Each name stands for a flat space through zero: a line, a plane or more. A row that begins with a name and a colon came from that space; any other row is followed by the name of the space it lies nearest, among the names in its block.
gt-hz: [ -92  -88    5   76  -13  109  171   28   15  -15   -4  143   12 -283
  -15   45 -227   64  250   96   75   63]
jj-cg: [ -26  171  137 -141 -283  -62  157  177 -240    3  178  217   76 -323
  -57    5   -3  -92  118 -122   55  -43]
gt-hz: [ 137  166  -71   73 -135 -159 -108  757  -32  212  283  -90  182 -179
   59   67  384 -137   48 -176   43 -142]
gd-dm: [ 134   96   14  -27   93  -42 -227  121  111   -7  133 -159 -102  245
    7 -238  358 -378 -199  -51   38 -160]
gd-dm: [-221 -223  -94  166 -210  511 -143 -478   39 -433 -381  206  -55 -309
  262 -379   49  332  406  151  -64 -500]
lj-qc: [ -88 -215  -62  298 -239  197  -14  -63  -24 -167 -194  -76    7  -83
  147  -89   10   87  139   34   16 -192]
lj-qc: [-153    3 -259  128  369  212  -72  -20  140 -110  144  -81   28   51
  184   88  197  252  -79  -71  159 -350]
lj-qc: [-126  -54 -225  -75  256  -15 -184 -175  147   28   70 -161   68  136
  278  259   -6  249 -230   -1   28  -79]
jj-cg: [  18  109  -12 -186  190 -296   27  513    7  380  310   18  282   31
 -206  -64   54 -150   31  -20  -99  209]
lj-qc: [  32   89  300  -74 -142  -58    0   54 -258   10  138   72   71  -18
 -554 -133 -115 -193  -86  141 -262  112]
lj-qc: [-209 -187  -36  337  106  469  -81 -384  -29 -355   -7   34 -115  -69
  -57 -269   98   88   95  144  130 -516]
gd-dm: [ 391 -169  109  -42 -182 -124 -494 -137  -18   50 -310 -300  131  178
 -160  -36  200  -15 -174  227 -511  136]
gd-dm: [-126   59   30   51 -198 -113  138  329 -116  122  213   45   33 -100
   21   34  -38 -142   49 -115  184   -8]
gd-dm: [ 136  202  256 -532  162  -54  151 -240 -209  -49   63  235  187  -90
 -479   38 -117   92  -63   47 -297  270]
lj-qc: [  -8 -208 -235  271 -239  -26  -43 -129  140   63 -282   33 -101 -149
  649 -187   69  -30  320  -69  175 -159]
gd-dm: [ 146  -56   88  213 -137  171  -70 -362  -51 -247 -249    2 -169  -42
  -48 -178   14  -83    0  100 -170 -127]
jj-cg: [ -11 -116 -167 -180  475  -78 -236 -571  191   64   -3 -178  -46  372
  204  161  -16  135 -340   80   38   42]
lj-qc: [ 159  190  204 -257 -213 -211 -146  -41 -189   14  138  -46   15   25
 -139   75   47 -244 -311  -33 -186   81]
gd-dm: [-212 -142 -340  398  -60   14 -458  -59  182   77  -18 -251 -201  182
  597  152  171  211 -156  -21  241 -434]
gt-hz: [  59   67  -82 -376  253 -242 -189   82   83  218  302 -131  217   17
  106  287   61  -28 -258   -6  -30  132]
jj-cg: [-120 -176 -143  314  -71   93  -34  213   39   91  -28  106  146 -230
  108 -416  100  -35  425   86  -39 -242]
gt-hz: [-465  -45   35 -203  180  238  454 -360  -10 -155  113  407  -77 -206
  -11  -73 -461  133  278   37  360   23]
jj-cg: [-199 -255 -155  120  -67  -45 -199  140  194  146  -22 -152   74  125
  257 -228   -4 -124   98  109   44  -55]
gt-hz: [  62  -91  -57   37   34  -40 -264 -262   51  -10 -143 -151  -26  318
  101 -269  217  -87 -145   23 -126 -135]
jj-cg: [ 152  108   85 -102  181   42   53  -88   45 -108  -75   17  -27  119
 -235 -143   28  -96  -77   28 -209  102]
gd-dm: [ 157   82 -156  233  111   55 -317  -53  140  -23 -140  -75 -206  172
  196 -148  389   66  -47  -52  -23 -325]
gd-dm: [ 229  123 -112 -153   70 -179 -319  171  100  194   50  -58   44  -10
  220   74  364   30  -39  -77  -32  -82]
lj-qc: [ -18   45    6   20   56  -71 -441  113  -62  121  202 -123  127  137
 -214 -132  222  -17 -201  138 -262 -221]
gt-hz: [ -80   24 -392  353  -68   20 -253  458  218   95   41 -133  -35  -41
  627  -37  443   98  119 -220  235 -480]
jj-cg: [-239  -31  -82  117    9  199 -142 -180  -58  -92  -11  117  -50  -18
   48  -94   81  321   97   30   86 -366]
gd-dm: [-151 -158 -428   81   51  147  -87  123  287   18  -47   53  122 -389
  777   48  189  285  392  -98  274 -335]
gt-hz: [ 330  378  213 -501  272 -268  414  170 -133   60  229    6  130   37
 -412  521 -144  -71 -361 -204 -113  574]
gt-hz: [-308 -100 -127  181  -79  227  156  165   10  -62   69  235   47 -231
  206 -450  145  -28  470  -80  301 -393]
gt-hz: [-119  -64  -74  241 -165  289 -130 -104  -41 -227 -329   81   11    0
   -6 -310  150  364  219   38 -219 -352]
jj-cg: [-144  363  -22 -419  294 -296  339  430 -101  309  652  205  154 -152
  -18  371  -48  -54 -102 -293  383  147]
gt-hz: [ -24  210 -203 -326  235 -131 -242 -177  127   60   86  -56  -56  150
  385  423  123  350 -327 -165   92  -80]
gt-hz: [  24  158  -23  -48  245 -133  231   45  -14  100  218    6  -52   37
  -27  330 -130   -8 -186 -130  170  171]
lj-qc: [  -1   76  -47   33   36  -40  -92   72   40   19   69  -82  -75  136
   73   35  117  -38 -141  -73   65  -88]
jj-cg: [-246  173  -33 -412  138  -63  -18  -19 -108   57  283  151  208  -44
  -19  143  -21  268 -104  -82   11  -75]
gd-dm: [ -58  144   31  -71  -11   35  222   27 -106  -57   27  186   21 -124
  -70   23  -65  120   86 -108   15    0]
gd-dm: [  33   42  268  -95 -214 -108  128  130 -209   88   37  107   22  -44
 -397  -15 -175 -115   53   68  -76  247]
lj-qc: [ -31 -101   21  116  139  214 -160 -350   39 -135  -23   42 -165  -28
  -58 -101   15   28   29  178   67 -206]
jj-cg: [ -51   34  -53   -6  -10  236  120 -450   32 -365 -155  -34 -270   -5
  303  403 -103  266 -198 -138  259 -110]
jj-cg: [-155   85   82  -64 -313  -11 -141  111 -113  -46   99   24   16 -129
  -15   65  -97    9  -82   35  -99  -91]
gt-hz: [  43  155   21  -40  103 -145   71  279   18  133  180  -14   23   28
 -131   93  -49 -124 -103  -40  -43  147]
gt-hz: [-167  161  247 -153 -244   39  308  667 -215   81  365  366  188 -485
 -417 -215  -69 -215  431   -6  110   22]
lj-qc: [ -15  255   90 -522  373 -263  247 -104   -3  131  290   42   34  153
 -182  457 -341    7 -386  -78   27  469]
jj-cg: [  40   88   16  -18   62   17  -88 -162   32  -78  -26  -49 -185  187
   21   43   75   -8 -187  -43   58  -63]
jj-cg: [-130  247  -18  -75   59  -43  439  659  -82  149  332  242   85 -167
  -70   25  129   -3  267 -320  405  -19]
lj-qc: [ -88 -219  143  213 -328  296 -421 -647 -161 -344 -241  -15 -139   21
  -83 -442   75  -47  -33  279 -242 -445]
jj-cg: [ -58  288  223 -372  -74 -135  362  339 -200   43  368  177  106 -232
 -295  302 -240 -118  -79 -131   91  283]
gd-dm: [-353 -290  -81  479 -302  353  378  107 -119 -178 -108  244  132 -462
   91 -389 -176   69  626   36  144 -288]
lj-qc: [-127  -76 -176   67  172   33   55  -45  115   84  -14  133   37  -46
  212 -241   43   50  252  -17  111 -125]
lj-qc: [ 190    1   52 -236  197  105  166 -159   89 -103  -96   65  -20 -218
  -42  384 -152  200   61   50   57  268]
gt-hz: [-199  -78   48   96   29  148  182   35   -1  -48  -13  184   56 -125
 -224 -300 -230  -30  268  149  -90   19]
gd-dm: [-211   31   22 -254    4   74  247  -18  -30  -29  -15  243   75 -195
  -26  160 -275  316  203  -12   89  145]
[-255   61  -87   99  297   42  224   89 -125   96  197  166  160   66
 -242 -114  -34  247   95  -63   36 -118] : gd-dm
[ 142 -250  133  -44 -291  116   64   41  -32  -81 -211    5  107 -267
  -27  -55    2  -62  319  106   26  129] : lj-qc
[  87  -44   31  206   46 -156 -167  163   24  192   20 -222  -85  357
 -189  -14   67 -138 -192   63  -36   93] : gd-dm
[ -30   -3  130  265 -222  216  369  -30 -187 -222 -157  155 -165 -107
 -155  -67  -74   44  209 -103  181  -63] : gt-hz
[ 117  337  192 -197   26 -304  -96  286  -93  222  245   17  -66  186
 -375   70  -13 -208 -288  -16 -176  212] : gt-hz
[  97  190  294 -178 -252 -141  121  295  -77   10   93  -13 -141   42
 -298  141 -169 -316 -160  -21    2  324] : gt-hz
[-385 -180 -256  190  158 -130  357  346  208  294  -17  -16   62  301
  218 -114 -253   68  222 -117  297  212] : lj-qc
[ 203  -57    2  -22 -214 -130 -146   -7   32   11 -158 -142   94  -50
  148  -34   27 -171  -61   38 -281  112] : jj-cg
[  93  -53  -84  -57  151  -62 -116 -408   77   61 -105   18 -117   -6
  231  188  -57  148  -47   50   61   46] : gt-hz
[ 118   74  -58 -178   84   -7   26   19   98  -32  -46  -12    2  -25
  164  153  107   80  -15 -109   63   51] : lj-qc
[  57  177   96 -486  138  -51  199  -79   50  -65    4  115   43  -45
  -77  222 -193   65  -84  -51  -66  330] : gt-hz
[ -62  -54   48   27  -55  112  305  -55   19 -123   33  133  -66 -272
   79  -25 -218 -198  182    2  190   69] : gd-dm
[ 144   89   -9 -115   46 -190 -402  -74   76  139   33 -155  -97  175
   64  191   92    1 -304   70 -128   31] : lj-qc
[  29   -8   81  191 -148   24  -16  -34  -66  -62  -91  -79 -120   27
 -127  168 -162   46 -119   71  -92   67] : lj-qc
[  50 -195  112  152 -484   69 -340 -270  -84 -156 -308 -104  -33  -76
   35 -169  -60  -57   -6  227 -343  -94] : jj-cg
[  21  -52  158   58  -21   83 -296 -309   -8 -105 -148  -62 -169  263
 -296 -247  -18  -79 -155  240 -246  -51] : jj-cg
[ -37   45 -116 -196  375 -113 -108  -53   51  149  208  -64  155  158
  -12  122   73  127 -193   -9  -22    8] : gd-dm
[  95  -86   66  -29 -365    8 -417   40  -50  -29 -119  -92   61  -44
   63 -216  284  -76   42   92 -179 -207] : gd-dm

Rows lie near named flat spaces through zero. A row that begins with a name and a colon came from that space; any other row is followed by the name of its block's space that it lies nearest.
ng-bq: [ -82  -64  117  333   29   23    2   86  125  -76  182  -17   31  141
    0   75  -29  120  147 -206  -50   88]
ng-bq: [ 277 -281 -639 -309   29 -249  218  186  124   -8 -169 -120   36  237
 -208   33   23 -296 -101  151 -234   -5]
ng-bq: [-108  162  -10 -136  -93   -4  -59 -127 -164  126  -27  218  163  145
  392  137   64  192 -119  -20  159  244]
sr-jr: [-160  123  179  117  -99  286 -108    9  -22   52   56 -100  -37 -144
   70  -90   78   24  105   77   76   -4]
sr-jr: [ 354  -90 -425 -115 -131  -17  129  -70  200  -68   40 -159 -258 -414
  -13   44  192 -511 -204  -52 -130  166]
mr-sm: [ 128  163  -53 -127  -88  162 -101  -91  -60   70   64  -24  -63 -206
  172  -10   76 -138 -151  184  -27  134]
rr-qb: [ -24  -83  221   60  418 -270  274   16 -143 -233 -326  365  214  582
  -47 -118   98  159  160   65  138  277]
sr-jr: [ -98   83  207  120  -84   39  -80  -40   19  -27   74   85   13 -121
   85   14  -47  137   -4  -76    1    5]
qq-tp: [ 176  253 -285 -114 -157  201 -106 -315  -58  161   88 -102 -188 -332
  153  222  132 -285 -191  -43  108  190]
rr-qb: [ 169 -237 -162 -220  -76 -463  237  421 -126   -3  -19   19  -93   26
 -228 -256  -77 -349    8 -292 -373 -272]
ng-bq: [-202  237  376  214  -69  250 -232 -225  -82  103  205  213  -14  -96
  500   16   74  313  -55 -334  176   83]
ng-bq: [ -21 -550 -542 -280  -96 -163  275   59  378  -66 -257 -788 -352 -532
 -462   31   30 -358   43  143  427 -499]
qq-tp: [ -47  177 -160 -252  -64  -64    8  -28 -287  185 -176  253  152  284
  128   17   58    5  -49  -49  -21   72]
ng-bq: [-198  116  260  405  195  -26 -114   66  -46 -170  317 -107  180  436
   69  180 -170  385  206  290  160  148]
mr-sm: [  14    4  386  235  165   -1   38  -13   46 -242   13   12 -107 -131
  -37 -168    5   35   82   82   70   46]
qq-tp: [ -64 -105   73  -27  101 -248    8   99  -47  -99  137   17   39   54
 -129  -95 -102   68    3    9  -45 -345]
mr-sm: [ -50  -91  229  135  102  252   40  -80  154  -59 -238 -139 -157 -188
  -80 -151   79   28  130   21  212   -4]
mr-sm: [ -23  272  218  -20  176  205 -261 -222 -174   90  186  271  266  181
   71  109  -43  241  -83  277  -37   74]
qq-tp: [ -61 -128  -47  -19 -301  143   70   41   93  149  175 -213 -162 -468
  263   65  238 -248  -11 -348  188  207]
sr-jr: [ 373   -3 -274 -249  -39   50   11  -82   43   81 -160 -171 -294 -299
    3  -70   -3 -326 -216   45  -89   -8]
sr-jr: [-179   37 -130  -28   -2  -24  -85  -13  -83   44  224   20  151  187
  103   75   64  105   -9   41   62 -148]
qq-tp: [  83   44  -55 -242  -24 -277  -24  -85 -151   44   94  318   72  -44
   75   11  -36  -19 -234 -197 -153 -164]
rr-qb: [ 145   41 -283 -331 -148   85  -68 -272   36  123   91 -140  -80 -425
  272  216  133 -172 -318  181  233  166]
qq-tp: [-145  240 -110  -27 -199  232 -175  -12 -141  186  155  100  111   95
  265   12  129   29  -33  -14  -89   33]
sr-jr: [-175   77  245   53  -63  236    5   41  -60   62 -222  -13    4    6
  155 -132   90  111  145   65  181  179]
ng-bq: [-289   71  673  390  273  100   -2  150 -130 -146  -59  402  259  437
 -159 -292    4  339  358  -68 -128  -16]
mr-sm: [ 201 -250 -346  142 -276  -13   93  167  429  -75   54 -438 -301 -462
 -370   96 -117 -356   19 -166 -265 -130]
mr-sm: [ -44 -202  189   45   82 -267  177   40   18 -130   61  249   45   -1
  130  -77  121   30  -13 -361   48   63]
rr-qb: [   0  -45   -6  227    7  109   42  170  101  -72   32 -141  -51   68
 -206  -82   16 -113  191    6 -155   -3]
ng-bq: [ 208 -393 -255   62  152 -270  242   74  352 -192 -207 -260 -103   34
 -448  150 -186  -83   63   -3  -17  -43]
qq-tp: [-121  -40  249  -44   46  -89   29   19  -53   -2  -90  242  212  117
   19    7  -49  225   25   -2   32   78]
mr-sm: [ 188  -19  -31  233  102  249  -51   99  250  -82 -160 -135  -55   78
 -517  -78 -182  -68  156  218 -400  -98]
ng-bq: [-146  344  544  177  214  332  -99  -59 -363   86  -24  367  203  365
  233 -160  171  181  197   64   79  392]
rr-qb: [-319 -157  670  629  343  -78  153  204  147 -363 -276  133  127  499
 -327 -193 -191  510  502  -76   69  -22]
qq-tp: [ -62 -139  203   84  102  -89   64  -30   52 -149  101    3 -137 -247
  -57 -186  102  -63   21 -195   99 -261]
sr-jr: [ -78  -62  125  143  190 -109   79  -42   -2  -59 -143   88   75  315
  -35   81  -78  234  124 -123  158   78]
mr-sm: [-318 -297  345  243  309 -174  232  181   33 -163 -349   47  102  546
  -16 -184  -31  431  348 -168  332  -48]
sr-jr: [ -76   43  171  149  -44   72  106  185 -155  -38   60   -9 -190  -40
  241 -351  282 -222  147 -261   29   67]
mr-sm: [-225 -142  408  331  237 -184  -17   -7   25 -111  220   14   71  229
   71  115 -177  440  154 -269  275  -89]
qq-tp: [ 109   31 -327 -134 -229   -9   38  130   -6  135 -189 -175 -113   16
   21   36  -76 -149  -26  -11 -108   65]
mr-sm: [ -14  -45 -122   47  117 -253   36  133   16  -81 -172   97  188  506
 -292   75 -282  233   92  107 -210 -151]
qq-tp: [-112  102  226  258  -30  177   11  190  -83    7 -133   22  -96  227
  218 -268   64   88  206 -176  -36  120]
qq-tp: [  -7  -16    3  179   27  -87   -8  161   33 -105   60 -177  -89  143
  -46  -57 -146   65   97   51  -57 -119]
mr-sm: [ 146  134  317  218  208  234  -75 -147  -44   -4   24 -109 -176  -49
   95   11  -34   27   64   32  180  272]
sr-jr: [-177  107  251  301  174   29  -67  -84  -44 -105   25    6    9  265
  100   26  -71  318  146   -7  224    2]
qq-tp: [ 189 -302 -500 -456 -222 -436  135   77  113   59   53 -196  -92 -400
 -236  152 -120 -323 -262  -88 -105 -332]
ng-bq: [ 165  159 -199 -211  -74  122 -149 -263    7  166   19  238  156  -51
   93  254   -7   14 -264   63 -147  187]
mr-sm: [-487  -81  446  260  268 -258  -61  272 -180 -128  277  209  446  737
   55  -58 -174  647  275   75   85 -248]
rr-qb: [ 327  117 -310 -236  -18  285 -102 -377   66  228 -180 -279 -219 -279
  134  304  -23 -146 -236  180  264  308]
rr-qb: [ 176  172 -138  -27 -129  206 -158  -50   40   79   83  -82  -81 -236
 -195   35  -75 -202  -82  149 -288  -75]
sr-jr: [ 102 -272 -137   29   21 -304  -12  169  224 -117  328 -146   47 -111
 -475  129 -289  -47  -36   -1 -330 -424]
rr-qb: [  25 -101   36  -19  367 -256  130   98 -182 -107 -143 -191  -92  364
 -205 -140 -119   24  162  158  221 -227]
rr-qb: [ 148 -147 -415 -393   69 -139   72  -65  -37  148 -133 -223   -4   56
  -89  181  -49 -122 -127  191  189  -51]
qq-tp: [ -14  388  278   18 -120  153 -377 -189 -211  108  693  317  215 -255
  283  172    7   68 -241   65 -215   86]
qq-tp: [ 129  139  180  120   78  295 -138 -154   61  -20   46 -103 -128 -245
  -77  -18  -21  -55  -11  194   -4   64]
rr-qb: [ 400  -24 -361 -331    5 -119  103  -68  -60   83  -17  129  -76 -143
  -73   11  124 -455 -243  -93 -257  105]
sr-jr: [  -5  164  -55 -187 -156   -9 -174  -66 -127  134  185  212  109  -81
  183   30  -18   40 -212  -28 -177 -113]
mr-sm: [ -74   22  -43   77  -39  113  -16  -13  -41   86   95 -126  -98  -13
  127    9  107  -58   65 -180  138    8]
sr-jr: [-169 -162   91  -11   79  -52   85   95  -58   59   -2  -16   70  113
  -95  -47   49   39  152 -169  132 -130]
ng-bq: [-186  319  623  340  153  575 -313 -243  -42   27  152  315  162   27
  229 -100  114  358   80   89   19  179]
mr-sm: [ -48  -10  146   91  137 -185  -34   77  -79  -38   79  130  109  234
 -239   -3 -208  156   86  -91 -155 -248]
ng-bq: [-153 -368 -221  -43   40 -141  226  291  136  -71 -130 -231   70  254
 -106  -96   91  -10  178   73  112 -105]
sr-jr: [  62 -135  -86   -8  -88 -227  108   84  131 -136  -81 -182 -177 -260
 -275  -31 -135 -142    2  -27  -51 -238]
sr-jr: [ -56 -118  262  350  200  -81   38  136   27 -142  283   -2  -20  161
  -73  -77  -12   57  187 -255  -45  -72]
mr-sm: [-144 -320   53  113 -131  -75  232  254  200 -157  -98 -219 -244 -302
  -40 -323  179 -186  156 -277   79 -215]
ng-bq: [  51  -64   24    6  195 -445  -22   93 -127  -61  153   35   18  255
 -303   41 -364  132    6 -137 -154 -460]
ng-bq: [-123  228  341  117  138  198 -173  -58 -201   90  103  433  287  382
  234  -53   47  308   35  -33 -117  169]
ng-bq: [ -28   60  178  181  173  226 -217  -81  118 -101  223 -100   44 -127
 -457  -32 -133   52   80  338 -168 -388]
rr-qb: [-303   28  369  401 -278  439  -81  211  110   35  231 -226 -137 -279
  344 -195  207   35  240 -204  102  163]
rr-qb: [ 232  108 -157  -85 -191   83  -35   23   -3   57   76 -189 -224 -347
   42  -13   10 -328 -121   58 -134   95]
rr-qb: [  -6 -114 -295 -148 -159 -139  143  166   67  -69 -142  -23  -27  -47
  -98 -154  107 -210  -20   26 -159 -154]
sr-jr: [ 100 -104 -357 -162 -252 -287  124   96  240 -113 -286    7  116  -72
 -363  204 -238  -38  -93  226 -283    3]
rr-qb: [ 153  -70 -161 -186  -29  313   44 -110  148  143 -400 -195 -124 -211
 -124   -1   66 -163  -17  168  100  145]
rr-qb: [ -10 -280 -173 -131   94   53  262  -28  118   20 -460 -215 -160   46
  145  -92  229  -65   71  -64  437  173]
qq-tp: [ -52 -117 -355 -227   11 -101   85   68   -7   29  -71  -19  170  187
 -216   36   75 -104    9  186  -48 -156]
[ 283 -122 -394 -190 -144  147  111   67  207   33 -264 -214 -219 -318
 -285 -131   98 -463  -64   94 -254  -46] : qq-tp
[  43  191   36   83   75   93 -145 -221  -65   -3  242  232   37   15
  178   51  102   28 -128 -104  -66   35] : mr-sm
[-141 -125 -218  145 -265  169  -83  289  198  -23  339 -531 -225 -295
  -24 -171   67 -202   97   63  -88 -400] : sr-jr
[-380  104  316  410 -106  540  -71   86    0  -16  221 -392 -227 -270
  191 -269  362 -107  350   -8  350   -3] : sr-jr
[  30   70  -20 -163 -136  188   33  -16 -101  144 -193  -85 -189 -290
   18 -177  159 -272    7  -69   62  -10] : sr-jr
[ 231 -274 -361 -295  -97 -326   74  -22  123   58  189 -117 -135 -334
  -11  146  -53 -236 -285 -272  -57 -211] : qq-tp
[ -78   39  328  -12   49 -170   86 -124 -147   -1 -150  281   52   11
  184   51  -14  184   -9 -259  233  217] : qq-tp
[  68 -295  118 -138  141 -374  182  143   -4 -119    3  169   -3  -59
 -151 -215   -5  -86  -46 -237 -117 -269] : qq-tp
[ -85  -70  -65   59    1  -48   45   49  140  -96  -84  239  266  258
  -94   54    8  163   29   65 -192   70] : ng-bq
[-166 -223  -77  149   -5 -141   99  161  166 -129   -7 -237  -54   95
  -60  -24  -47  109  137  -49  127 -199] : qq-tp
[  28 -135 -138  214   27   53   82  116  205 -127  -44 -396 -199    1
 -142  -17  -26  -87  155   91   80  -25] : qq-tp
[ -82   99  -67  211 -330  526 -189 -134  290   27  269 -255 -221 -631
  149  -18  257 -202  -45  -41  -14  -22] : qq-tp
[ -27  208  150  141   91  141  -46   14 -188   96 -190   82   14  394
  129  -36  -64  172  146  -39   36  210] : rr-qb
